Below is a small trained network, with its code and all its weights. Each question gives an input and a target symbol and asks what happens when units are switched off, that is, made to give their printed mean instead of their output.

import numpy as np


def w(rows, s, z=0):
    codes = np.array(rows[::2]) - 128.0
    scale = np.full(codes.shape[1], s)
    scale[-1] = z or s
    return codes * scale


def norm(h):
    return h / np.sqrt((h * h).mean(-1, keepdims=True) + 1e-5)


def f(y):
    return y / 2 * (1 + np.tanh(0.7978845608 * (y + 0.044715 * y**3)))


def softmax(a):
    e = np.exp(a - a.max(-1, keepdims=True))
    return e / e.sum(-1, keepdims=True)


def log_softmax(a):
    a = a - a.max(-1, keepdims=True)
    return a - np.log(np.exp(a).sum(-1, keepdims=True))


def net(x, mask):
    ids = ['ΓΣαβεηλμπτψω'.index(c) for c in x.split()]
    T = len(ids)
    res = E[ids] + P[:T]
    u = 0
    for l in range(2):
        r = norm(res)
        for j in range(2):
            rows = slice(2 * j, 2 * j + 2)
            q, k, v = (r @ M[l][rows].T for M in (Q, K, V))
            z = softmax(np.where(np.tri(T) > 0, q @ k.T / 2**0.5, -1e9)) @ v
            o = O[l][rows]
            res = res + np.where(mask[u + j], z, o[:, -1]) @ o[:, :-1]
        u += 2
        y = f(norm(res) @ A[l][:, :-1].T + A[l][:, -1])
        res = res + np.where(mask[u : u + 12], y, B[l][:, -1]) @ B[l][:, :-1]
        u += 12
    return log_softmax(norm(res)[-1] @ U[:, :-1].T + U[:, -1])


Q, K, V, O, A, B = {}, {}, {}, {}, {}, {}
E = w([
[109,96,127],'Γ',
[129,246,81],'Σ',
[166,109,179],'α',
[151,219,109],'β',
[148,190,86],'ε',
[96,98,157],'η',
[151,203,93],'λ',
[165,107,140],'μ',
[120,109,121],'π',
[109,106,124],'τ',
[118,111,116],'ψ',
[172,102,152],'ω',
],0.012)
P = w([
[108,95,103],'0',
[105,77,101],'1',
[107,91,106],'2',
[111,106,100],'3',
[116,126,101],'4',
[124,129,91],'5',
[128,158,115],'6',
[134,94,7],'7',
],0.013)
Q[0] = w([
[132,86,133],'L0H1',
[127,148,224],'L0H1',
[176,118,203],'L0H2',
[47,174,247],'L0H2',
],0.011)
K[0] = w([
[115,202,117],'L0H1',
[127,68,46],'L0H1',
[2,133,48],'L0H2',
[185,58,9],'L0H2',
],0.0067)
V[0] = w([
[8,156,155],'L0H1',
[96,79,97],'L0H1',
[131,112,50],'L0H2',
[76,126,172],'L0H2',
],0.017)
O[0] = w([
[222,166,166,128],'L0H1',
[154,20,55,226],'L0H1',
[114,124,11,254],'L0H2',
[166,81,181,85],'L0H2',
],0.011,0.0062)
A[0] = w([
[60,64,81,148],'L0N1',
[151,91,106,119],'L0N2',
[247,144,81,254],'L0N3',
[83,157,215,120],'L0N4',
[119,95,175,62],'L0N5',
[161,104,135,60],'L0N6',
[178,120,142,110],'L0N7',
[81,134,127,205],'L0N8',
[100,126,143,154],'L0N9',
[175,184,95,181],'L0N10',
[81,89,86,184],'L0N11',
[48,156,149,170],'L0N12',
],0.012,0.002)
B[0] = w([
[107,214,120,254],'L0N1',
[147,178,84,173],'L0N2',
[214,35,151,227],'L0N3',
[227,177,153,119],'L0N4',
[127,106,179,114],'L0N5',
[128,83,74,124],'L0N6',
[198,114,126,121],'L0N7',
[64,180,184,145],'L0N8',
[94,107,144,121],'L0N9',
[155,1,211,173],'L0N10',
[112,228,110,234],'L0N11',
[114,143,157,126],'L0N12',
],0.0054,0.0081)
Q[1] = w([
[230,119,208],'L1H1',
[90,163,254],'L1H1',
[127,172,33],'L1H2',
[116,87,146],'L1H2',
],0.0091)
K[1] = w([
[18,77,255],'L1H1',
[34,223,233],'L1H1',
[98,228,117],'L1H2',
[143,103,23],'L1H2',
],0.007)
V[1] = w([
[1,131,119],'L1H1',
[120,104,113],'L1H1',
[35,222,139],'L1H2',
[168,109,112],'L1H2',
],0.007)
O[1] = w([
[174,77,211,102],'L1H1',
[112,53,112,252],'L1H1',
[253,90,119,75],'L1H2',
[98,170,218,231],'L1H2',
],0.0065,0.0013)
A[1] = w([
[83,205,140,169],'L1N1',
[78,149,128,252],'L1N2',
[65,26,141,190],'L1N3',
[93,88,164,52],'L1N4',
[2,153,98,138],'L1N5',
[85,104,105,30],'L1N6',
[99,117,59,229],'L1N7',
[115,123,121,216],'L1N8',
[118,65,114,147],'L1N9',
[90,87,120,111],'L1N10',
[143,164,59,189],'L1N11',
[151,153,134,131],'L1N12',
],0.011,0.0034)
B[1] = w([
[143,63,209,139],'L1N1',
[154,133,253,157],'L1N2',
[146,185,159,145],'L1N3',
[146,98,108,116],'L1N4',
[66,179,226,177],'L1N5',
[133,176,113,132],'L1N6',
[141,150,199,250],'L1N7',
[156,156,172,153],'L1N8',
[102,135,184,152],'L1N9',
[118,185,133,135],'L1N10',
[200,150,193,235],'L1N11',
[156,102,123,125],'L1N12',
],0.0061,0.011)
U = w([
[96,93,252,219],'Γ',
[126,114,103,193],'Σ',
[138,90,104,103],'α',
[218,169,155,135],'β',
[30,151,131,143],'ε',
[121,116,160,29],'η',
[119,107,72,25],'λ',
[110,176,119,7],'μ',
[121,89,87,76],'π',
[26,147,90,155],'τ',
[180,10,150,253],'ψ',
[106,176,98,3],'ω',
],0.013,0.0035)

Each question gives the input, a string of symbols that net reads in full, and the target symbol t.
The units are the heads (2 rows each of Q, K, V and O) and the neurons (one row each of A and B). Each row of codes is followed by its name. A weight is (code - 128) times the scale printed after its matrix; where a second scale follows, it is the last column's (O, A, B and U).
mask holds one flag per unit, layer by layer, with each layer's heads first. A switched-off unit (its flag False) gives its mean, the last column of its rows in O or B, instead of its output. The means were averaged over made-up inputs and are rounded, as every weight is.
A unit's drop is (log p(t) with every unit on - log p(t) with that unit switched off) / (log p(t) with every unit on - log p(t) with every unit switched off).
top k neurons: the k neurons with the biggest drops, biggest first
k most important neurons of layer l: the k neurons of layer l with the biggest drops, biggest first
which heads matter: for each layer, one digit per head in row order, 1 if its drop is at least 0.15 and else 0, layers parted by /
drop when u is switched off: that unit's drop, to one decimal
input β ε τ β ω α τ, target Γ: most important neuron of layer 1 : (L1N1)
input η ε τ Γ Σ μ η, target τ: which heads matter : 01 / 00
input λ α μ μ ω ψ, target ε: which heads matter : 10 / 00
input η α Σ, target Γ: which heads matter : 01 / 01
input η μ μ Σ α λ, target Γ: which heads matter : 11 / 00
input μ μ ω, target τ: which heads matter : 10 / 00
input λ ε Σ λ α ε, target Γ: which heads matter : 11 / 00
input ψ Σ α η ε η η, target ψ: which heads matter : 10 / 00
input ψ Σ π η Γ, target ψ: which heads matter : 11 / 00
input η ψ Σ η, target β: which heads matter : 10 / 11
input α α μ, target Γ: which heads matter : 01 / 10
input τ η α π, target Γ: which heads matter : 01 / 01
input ψ ψ η α ψ, target Γ: which heads matter : 01 / 01
input τ ω μ α τ η η Σ, target ψ: which heads matter : 01 / 00
input Σ Σ Σ α α β Σ β, target β: which heads matter : 11 / 01
input η ω η η Σ, target ψ: top neuron : (L0N3)
input π Σ Σ α α ω η η, target ψ: 3 most important neurons of layer 1 : (L1N5 L1N11 L1N7)
input α Σ Σ μ ψ ω η τ, target ψ: drop when L0H1 is switched off : 0.2
input Σ α α τ, target Γ: drop when L1N1 is switched off : 0.1
input ε Σ η ω μ μ ω τ, target ε: drop when L1H2 is switched off : 0.0
input τ η μ Σ α Σ α μ, target Γ: drop when L0H1 is switched off : 0.7
input μ μ ε, target τ: top neuron : (L1N5)
